Below is a small trained network, with its code and all its weights. Each question gives an input and a target symbol and asks what happens when units are switched off, that is, made to give their printed mean instead of their output.

import numpy as np


def w(rows, s, z=0):
    codes = np.array(rows[::2]) - 128.0
    scale = np.full(codes.shape[1], s)
    scale[-1] = z or s
    return codes * scale


def softmax(a):
    e = np.exp(a - a.max(-1, keepdims=True))
    return e / e.sum(-1, keepdims=True)


def log_softmax(a):
    a = a - a.max(-1, keepdims=True)
    return a - np.log(np.exp(a).sum(-1, keepdims=True))


def net(x, mask):
    ids = ['δζξπτψ'.index(c) for c in x.split()]
    T = len(ids)
    res = E[ids] + P[:T]
    u = 0
    for l in range(2):
        r = res
        for j in range(3):
            rows = slice(3 * j, 3 * j + 3)
            q, k, v = (r @ M[l][rows].T for M in (Q, K, V))
            z = softmax(np.where(np.tri(T) > 0, q @ k.T / 3**0.5, -1e9)) @ v
            o = O[l][rows]
            res = res + np.where(mask[u + j], z, o[:, -1]) @ o[:, :-1]
        u += 3
    return log_softmax(res[-1] @ U[:, :-1].T + U[:, -1])


Q, K, V, O = {}, {}, {}, {}
E = w([
[129,81,145,120,137,107,166,104,55],'δ',
[197,96,126,26,162,108,120,241,137],'ζ',
[14,80,121,133,218,228,121,183,155],'ξ',
[241,74,69,208,162,245,121,72,145],'π',
[137,53,98,216,53,111,40,166,174],'τ',
[114,64,44,120,26,184,157,212,110],'ψ',
],0.011)
P = w([
[124,192,165,138,111,119,87,115,96],'0',
[119,168,133,125,129,105,165,88,140],'1',
[120,90,121,132,49,135,99,164,133],'2',
[142,73,173,112,141,174,104,120,111],'3',
[105,162,129,116,120,92,204,49,171],'4',
[176,88,50,135,109,36,112,131,179],'5',
[132,19,177,92,161,201,99,141,128],'6',
[104,151,107,124,142,87,251,57,187],'7',
[165,94,26,138,132,37,143,160,178],'8',
[93,38,158,122,117,186,94,141,127],'9',
],0.015)
Q[0] = w([
[180,115,135,104,116,148,159,127,87],'L0H1',
[101,119,129,125,111,111,149,142,99],'L0H1',
[109,99,159,122,65,76,173,108,86],'L0H1',
[95,211,123,70,131,145,249,85,126],'L0H2',
[117,110,234,136,97,217,91,164,33],'L0H2',
[123,152,59,126,172,99,149,100,134],'L0H2',
[94,134,244,139,72,157,195,104,112],'L0H3',
[130,171,81,100,137,107,135,108,143],'L0H3',
[125,203,68,100,173,93,237,82,149],'L0H3',
],0.012)
K[0] = w([
[142,90,111,133,116,122,141,90,111],'L0H1',
[131,101,148,102,118,100,142,144,107],'L0H1',
[135,116,120,101,91,77,173,157,100],'L0H1',
[112,133,36,104,133,71,213,89,221],'L0H2',
[108,251,109,164,116,107,59,143,115],'L0H2',
[134,78,120,124,149,131,144,136,163],'L0H2',
[98,205,46,114,114,110,148,120,151],'L0H3',
[126,83,113,122,139,127,158,134,145],'L0H3',
[123,77,98,114,141,111,179,112,180],'L0H3',
],0.015)
V[0] = w([
[135,138,101,126,141,170,107,101,134],'L0H1',
[131,57,94,112,107,104,195,125,78],'L0H1',
[128,134,126,96,135,106,126,124,132],'L0H1',
[99,98,95,96,119,201,191,118,19],'L0H2',
[156,131,181,162,254,103,110,76,113],'L0H2',
[175,162,111,125,185,168,107,207,213],'L0H2',
[131,126,111,118,158,148,174,157,83],'L0H3',
[164,137,155,89,158,169,135,128,106],'L0H3',
[145,181,66,95,131,186,142,151,124],'L0H3',
],0.0092)
O[0] = w([
[132,104,152,164,75,70,132,85,135,178],'L0H1',
[185,156,132,133,168,127,66,155,213,204],'L0H1',
[148,152,120,135,144,135,160,148,126,85],'L0H1',
[160,198,229,223,68,122,51,204,185,247],'L0H2',
[81,1,224,141,33,59,162,78,120,197],'L0H2',
[93,170,53,24,48,126,80,42,156,253],'L0H2',
[161,151,176,124,108,117,120,123,193,170],'L0H3',
[119,187,153,147,61,97,165,58,112,251],'L0H3',
[181,192,165,51,118,221,92,141,180,158],'L0H3',
],0.0071,0.0021)
Q[1] = w([
[106,110,177,109,88,116,69,88,155],'L1H1',
[121,150,166,121,102,175,181,111,191],'L1H1',
[160,124,130,151,92,125,209,165,124],'L1H1',
[190,111,147,140,153,113,117,104,116],'L1H2',
[131,159,116,116,199,123,105,142,122],'L1H2',
[134,59,112,104,145,151,204,160,161],'L1H2',
[138,17,181,94,82,255,23,139,9],'L1H3',
[127,28,95,114,106,137,7,178,54],'L1H3',
[148,79,64,196,93,22,5,156,141],'L1H3',
],0.0095)
K[1] = w([
[182,90,155,128,126,156,96,118,123],'L1H1',
[113,182,165,158,91,138,185,116,152],'L1H1',
[128,206,137,136,101,88,109,144,138],'L1H1',
[137,120,144,121,106,119,124,129,73],'L1H2',
[151,132,107,120,100,132,169,121,149],'L1H2',
[130,198,176,122,134,157,180,74,74],'L1H2',
[118,227,146,157,99,104,70,87,33],'L1H3',
[106,161,145,112,113,134,21,140,5],'L1H3',
[166,38,175,100,160,197,57,130,56],'L1H3',
],0.011)
V[1] = w([
[127,168,117,145,116,133,178,120,134],'L1H1',
[103,151,189,102,160,153,158,122,126],'L1H1',
[102,100,123,170,204,132,96,79,120],'L1H1',
[116,176,155,122,181,158,171,100,95],'L1H2',
[131,145,118,137,143,149,153,95,174],'L1H2',
[117,102,156,136,145,175,179,110,181],'L1H2',
[3,193,187,74,157,96,126,176,120],'L1H3',
[13,112,108,205,144,231,159,84,238],'L1H3',
[254,112,87,164,74,173,147,79,143],'L1H3',
],0.0066)
O[1] = w([
[125,128,157,107,136,70,99,149,94,10],'L1H1',
[155,105,134,145,91,135,124,144,148,24],'L1H1',
[186,120,114,105,108,127,143,156,113,11],'L1H1',
[104,103,128,172,110,89,97,100,128,36],'L1H2',
[103,138,122,135,127,142,114,141,121,91],'L1H2',
[141,139,144,130,195,140,101,152,161,188],'L1H2',
[112,141,100,158,151,58,66,120,208,200],'L1H3',
[154,113,154,106,102,91,2,122,39,183],'L1H3',
[133,114,122,104,70,197,170,164,96,106],'L1H3',
],0.0089,0.0012)
U = w([
[129,144,192,201,119,101,215,201,134,106],'δ',
[103,196,98,43,84,142,205,78,220,234],'ζ',
[106,165,150,92,95,122,42,114,130,170],'ξ',
[127,155,184,78,36,194,151,134,90,9],'π',
[123,126,25,119,157,122,145,173,43,84],'τ',
[165,254,124,135,127,206,112,204,121,94],'ψ',
],0.0045,0.0011)

Each question gives the input, a string of symbols that net reads in full, and the target symbol t.
The units are the heads (3 rows each of Q, K, V and O). Each row of codes is followed by its name. A weight is (code - 128) times the scale printed after its matrix; where a second scale follows, it is the last column's (O and U).
mask holds one flag per head, layer by layer. A switched-off head (its flag False) gives its mean, the last column of its rows in O, instead of its output. The means were averaged over made-up inputs and are rounded, as every weight is.
A unit's drop is (log p(t) with every unit on - log p(t) with that unit switched off) / (log p(t) with every unit on - log p(t) with every unit switched off).
The circuit of an input: a set's keep is (log p(t) with only the set's units on - log p(t) with every unit switched off) / (log p(t) with every unit on - log p(t) with every unit switched off). Starting from all 6 units, units are removed one at a time, each time the one whose removal leaves the highest keep (on an exact tie, the one counted first), for as long as the keep stays at least 0.8.
circuit, biggest first: the units of the circuit, biggest drop first
most important unit: the unit with the biggest drop
which heads matter: for each layer, one digit per head in row order, 1 if its drop is at least 0.15 and else 0, layers parted by /
drop when u is switched off: that unit's drop, to one decimal
input ψ ξ ζ π ξ ξ ζ ζ π, target ζ: which heads matter : 010 / 001
input ζ τ ψ τ δ ψ, target τ: circuit, biggest first : [L0H3, L0H2]
input ξ τ ζ ζ ξ τ δ τ, target δ: which heads matter : 010 / 000
input δ ζ δ π τ ζ δ ψ π, target δ: circuit, biggest first : [L0H2]
input τ ζ τ ζ δ ζ τ π δ ζ, target τ: circuit, biggest first : [L0H2, L0H3]
input ξ ζ δ τ ζ δ, target τ: circuit, biggest first : [L0H3, L0H2]
input ξ ζ ξ ξ ψ ψ ψ δ π, target ψ: which heads matter : 010 / 000
input ξ ζ ζ ψ, target ξ: which heads matter : 000 / 001
input ξ ζ ξ π ζ ξ, target π: circuit, biggest first : [L1H3, L0H2]
input τ ζ ξ ζ ψ ζ δ ψ δ τ, target τ: which heads matter : 011 / 000
input ξ π ζ ζ ξ ξ ζ ξ ψ, target ζ: circuit, biggest first : [L0H2, L1H3]
input τ ζ π δ, target τ: circuit, biggest first : [L0H2, L0H3]
input δ ξ π, target δ: circuit, biggest first : [L0H2, L1H3]
input π ζ δ ξ ζ ξ ζ ζ π π, target π: which heads matter : 000 / 001
input ζ π ζ ζ τ ζ ξ ζ ψ, target ξ: circuit, biggest first : [L1H3, L0H2]
input ψ τ ζ π ζ δ, target π: most important unit : L1H3
input δ ξ ζ ζ ζ ξ, target ζ: drop when L1H3 is switched off : 0.4
input ζ ζ τ ζ ζ ζ δ, target ζ: drop when L0H2 is switched off : 0.2
input ψ ψ ξ, target ψ: drop when L0H1 is switched off : 0.0
input ψ ζ τ δ, target ψ: circuit, biggest first : [L0H2]
